255,331,821,856,408,214,51,726
The first entry from the left -> 255
What is the 3rd entry from the left? 821
The first entry from the right: 726

Read these off the grid that follows.
1) Read off the entry just left of -4.508.
2) Read off the entry just right of the smallest entry.
3) Read off the largest entry.
[[ 3.636 -0.616 -2.710 -4.672 -1.690 -3.452 -2.437  0.926 -6.437 -2.454
  -0.578]
 [ 1.621  4.915 -2.708  2.452 -1.153 -4.540  3.475  3.029 -1.260 -3.466
  -4.900]
 [ 0.506 -3.111 -1.626 -0.115  1.247 -2.742  0.078  2.908 -0.271  1.214
  -2.651]
 [-1.096  7.502 -5.807  3.536 -2.268  4.938 -4.082 -1.661  0.177  1.800
  -0.852]
 [ 3.630  0.032 -0.232  4.157 -0.754 -1.490 -0.925 -0.157 -1.083  0.191
  -1.094]
 [-0.214 -0.016 -0.224 -1.857  0.327  4.429 -5.531  2.709  2.367  2.764
   2.196]
 [ 0.245  0.373  0.460  1.414  0.524 -0.886  2.068 -1.260 -0.436  3.062
  -0.985]
 [-1.319 -3.197 -0.602  2.272 -3.556  1.970  4.337 -1.119 -0.560 -2.264
   3.146]
 [ 2.115 -2.100  1.566 -1.413 -2.367 -2.757 -0.783  2.938 -1.595 -6.961
   1.857]
 [-4.117 -3.524  2.959 -2.254 -0.331 -1.216 -0.154 -1.329  0.395 -2.474
   3.993]
 [-0.860  1.011 -1.652  1.819 -7.611 -6.760  4.812  0.976 -2.579 -1.853
   2.390]
 [ 2.208 -0.831 -0.636 -4.508 -4.568 -2.329  5.368 -2.569 -0.313  2.740
  -0.541]]
1) -0.636
2) -6.760
3) 7.502

B =
[ 119.1   62.5   10.3   -1.9 -135.7   31.2  -44.5   55.1   15.1   39.6
 -113.7  -11.8]
The entry just left of 31.2 -> -135.7
The entry just right of -113.7 -> -11.8
Read off the entry just left of 15.1.
A: 55.1
